Below is a small trained network, with its code and all its weights. Each question gives an input and a target symbol and asks what happens when units are switched off, that is, made to give their printed mean instead of their output.

import numpy as np


def w(rows, s, z=0):
    codes = np.array(rows[::2]) - 128.0
    scale = np.full(codes.shape[1], s)
    scale[-1] = z or s
    return codes * scale


def f(y):
    return y / 2 * (1 + np.tanh(0.7978845608 * (y + 0.044715 * y**3)))


def softmax(a):
    e = np.exp(a - a.max(-1, keepdims=True))
    return e / e.sum(-1, keepdims=True)


def log_softmax(a):
    a = a - a.max(-1, keepdims=True)
    return a - np.log(np.exp(a).sum(-1, keepdims=True))


def net(x, mask):
    ids = ['ΓΛΠαβδεμξτψω'.index(c) for c in x.split()]
    T = len(ids)
    res = E[ids] + P[:T]
    u = 0
    for l in range(2):
        r = res
        for j in range(2):
            rows = slice(3 * j, 3 * j + 3)
            q, k, v = (r @ M[l][rows].T for M in (Q, K, V))
            z = softmax(np.where(np.tri(T) > 0, q @ k.T / 3**0.5, -1e9)) @ v
            o = O[l][rows]
            res = res + np.where(mask[u + j], z, o[:, -1]) @ o[:, :-1]
        u += 2
        y = f(res @ A[l][:, :-1].T + A[l][:, -1])
        res = res + np.where(mask[u : u + 8], y, B[l][:, -1]) @ B[l][:, :-1]
        u += 8
    return log_softmax(res[-1] @ U[:, :-1].T + U[:, -1])


Q, K, V, O, A, B = {}, {}, {}, {}, {}, {}
E = w([
[119,123,124],'Γ',
[254,208,32],'Λ',
[107,101,102],'Π',
[183,138,131],'α',
[10,219,120],'β',
[118,155,148],'δ',
[216,158,169],'ε',
[65,45,159],'μ',
[237,137,144],'ξ',
[89,231,154],'τ',
[2,155,181],'ψ',
[140,122,199],'ω',
],0.016)
P = w([
[219,161,210],'0',
[171,197,162],'1',
[125,34,193],'2',
[177,249,177],'3',
[102,6,157],'4',
[178,251,195],'5',
[92,11,193],'6',
],0.0028)
Q[0] = w([
[209,167,115],'L0H0',
[186,176,56],'L0H0',
[188,159,127],'L0H0',
[130,251,86],'L0H1',
[144,202,96],'L0H1',
[165,79,114],'L0H1',
],0.011)
K[0] = w([
[239,163,62],'L0H0',
[154,120,31],'L0H0',
[175,163,136],'L0H0',
[175,199,11],'L0H1',
[195,203,55],'L0H1',
[172,69,146],'L0H1',
],0.011)
V[0] = w([
[104,177,171],'L0H0',
[203,156,72],'L0H0',
[85,114,91],'L0H0',
[206,134,6],'L0H1',
[160,77,71],'L0H1',
[113,95,172],'L0H1',
],0.011)
O[0] = w([
[151,126,45,130],'L0H0',
[242,86,107,237],'L0H0',
[143,180,212,86],'L0H0',
[76,35,75,247],'L0H1',
[134,52,110,142],'L0H1',
[143,254,192,78],'L0H1',
],0.0047,0.011)
A[0] = w([
[149,189,206,220],'L0N0',
[114,196,83,62],'L0N1',
[176,192,185,252],'L0N2',
[1,235,120,43],'L0N3',
[158,133,152,106],'L0N4',
[110,81,192,212],'L0N5',
[100,82,36,80],'L0N6',
[163,88,126,88],'L0N7',
],0.011,0.0044)
B[0] = w([
[124,160,47,193],'L0N0',
[188,206,238,124],'L0N1',
[91,186,3,190],'L0N2',
[233,226,217,162],'L0N3',
[151,167,98,133],'L0N4',
[126,198,96,152],'L0N5',
[14,62,151,244],'L0N6',
[182,102,205,190],'L0N7',
],0.0048,0.012)
Q[1] = w([
[2,148,119],'L1H0',
[48,136,194],'L1H0',
[179,150,117],'L1H0',
[84,139,133],'L1H1',
[99,211,140],'L1H1',
[36,136,157],'L1H1',
],0.011)
K[1] = w([
[56,91,227],'L1H0',
[37,239,183],'L1H0',
[255,78,70],'L1H0',
[26,145,64],'L1H1',
[68,204,193],'L1H1',
[99,108,81],'L1H1',
],0.0091)
V[1] = w([
[154,151,174],'L1H0',
[212,136,46],'L1H0',
[120,153,59],'L1H0',
[109,219,95],'L1H1',
[121,108,249],'L1H1',
[44,65,172],'L1H1',
],0.011)
O[1] = w([
[187,103,158,64],'L1H0',
[86,254,86,249],'L1H0',
[44,107,140,165],'L1H0',
[156,83,230,104],'L1H1',
[129,87,169,35],'L1H1',
[157,99,213,63],'L1H1',
],0.0055,0.014)
A[1] = w([
[85,101,104,64],'L1N0',
[27,45,209,1],'L1N1',
[217,177,96,33],'L1N2',
[90,72,125,103],'L1N3',
[151,135,1,123],'L1N4',
[125,190,243,150],'L1N5',
[171,134,112,55],'L1N6',
[83,53,111,96],'L1N7',
],0.0095,0.0056)
B[1] = w([
[193,133,73,147],'L1N0',
[209,254,145,136],'L1N1',
[224,82,91,147],'L1N2',
[191,193,144,139],'L1N3',
[104,69,239,254],'L1N4',
[115,41,95,155],'L1N5',
[213,127,123,127],'L1N6',
[178,169,87,153],'L1N7',
],0.0073,0.025)
U = w([
[70,173,152,130],'Γ',
[111,62,85,195],'Λ',
[102,164,138,93],'Π',
[144,159,132,44],'α',
[187,182,163,99],'β',
[113,165,139,70],'δ',
[177,161,111,51],'ε',
[98,138,222,93],'μ',
[226,136,108,38],'ξ',
[187,206,2,34],'τ',
[174,131,218,85],'ψ',
[79,232,106,253],'ω',
],0.0083,0.0048)

Each question gives the input, a string of symbols that net reads in full, and the target symbol t.
The units are the heads (3 rows each of Q, K, V and O) and the neurons (one row each of A and B). Each row of codes is followed by its name. A weight is (code - 128) times the scale printed after its matrix; where a second scale follows, it is the last column's (O, A, B and U).
mask holds one flag per unit, layer by layer, with each layer's heads first. A switched-off unit (its flag False) gives its mean, the last column of its rows in O or B, instead of its output. The means were averaged over made-up inputs and are rounded, as every weight is.
A unit's drop is (log p(t) with every unit on - log p(t) with that unit switched off) / (log p(t) with every unit on - log p(t) with every unit switched off).
The circuit of an input: a set's keep is (log p(t) with only the set's units on - log p(t) with every unit switched off) / (log p(t) with every unit on - log p(t) with every unit switched off). Starting from the 12 units with the biggest drops (on a tie, the unit counted first), units are removed one at a time, each time the one whose removal leaves the highest keep (on an exact tie, the one counted first), for as long as the keep stays at least 0.8.
circuit, biggest first: the units of the circuit, biggest drop first
k most important neurons: the k neurons with the biggest drops, biggest first
k most important neurons of layer l: the k neurons of layer l with the biggest drops, biggest first
which heads matter: for each layer, one digit per head in row order, 1 if its drop is at least 0.15 and else 0, layers parted by /
drop of u: that unit's drop, to one decimal
input Λ τ Λ ψ ξ, target ξ: 4 most important neurons => L0N6, L1N2, L0N7, L0N2
input Λ Λ δ β, target β: 2 most important neurons => L1N1, L0N6
input α ω ω, target ω: which heads matter => 11 / 00
input Π ω Λ ψ, target ψ: which heads matter => 10 / 11
input Λ ξ Λ δ, target Λ: which heads matter => 11 / 01
input Λ ω δ α Γ, target ω: which heads matter => 01 / 00
input τ ω Λ δ, target Λ: most important neuron => L1N1
input ψ τ Λ β δ Π μ, target μ: circuit, biggest first => L1H1, L0H0
input β ω ξ Λ ξ β, target β: 2 most important neurons of layer 1 => L1N1, L1N4
input Λ ξ Λ Λ μ α, target Λ: which heads matter => 01 / 00
input τ ω Γ ω, target ω: circuit, biggest first => L0H1, L1N4
input Λ τ ω Λ ξ, target ξ: 2 most important neurons of layer 1 => L1N2, L1N4
input ω τ Λ τ, target Λ: which heads matter => 11 / 01
input ξ Λ Λ ω Λ ε, target Λ: circuit, biggest first => L0H1
input Λ Γ ξ Λ ε Γ τ, target τ: 2 most important neurons of layer 1 => L1N7, L1N1
input Λ τ Λ ξ, target Λ: 2 most important neurons of layer 0 => L0N6, L0N3
input ψ ξ Λ Π τ, target τ: drop of L0N3 => -0.2
input Π Λ ω ω Λ τ, target Λ: drop of L0H0 => 0.5
input ξ Λ Λ, target Λ: drop of L0H1 => 0.8
input Λ ω ψ, target ψ: most important neuron of layer 1 => L1N5
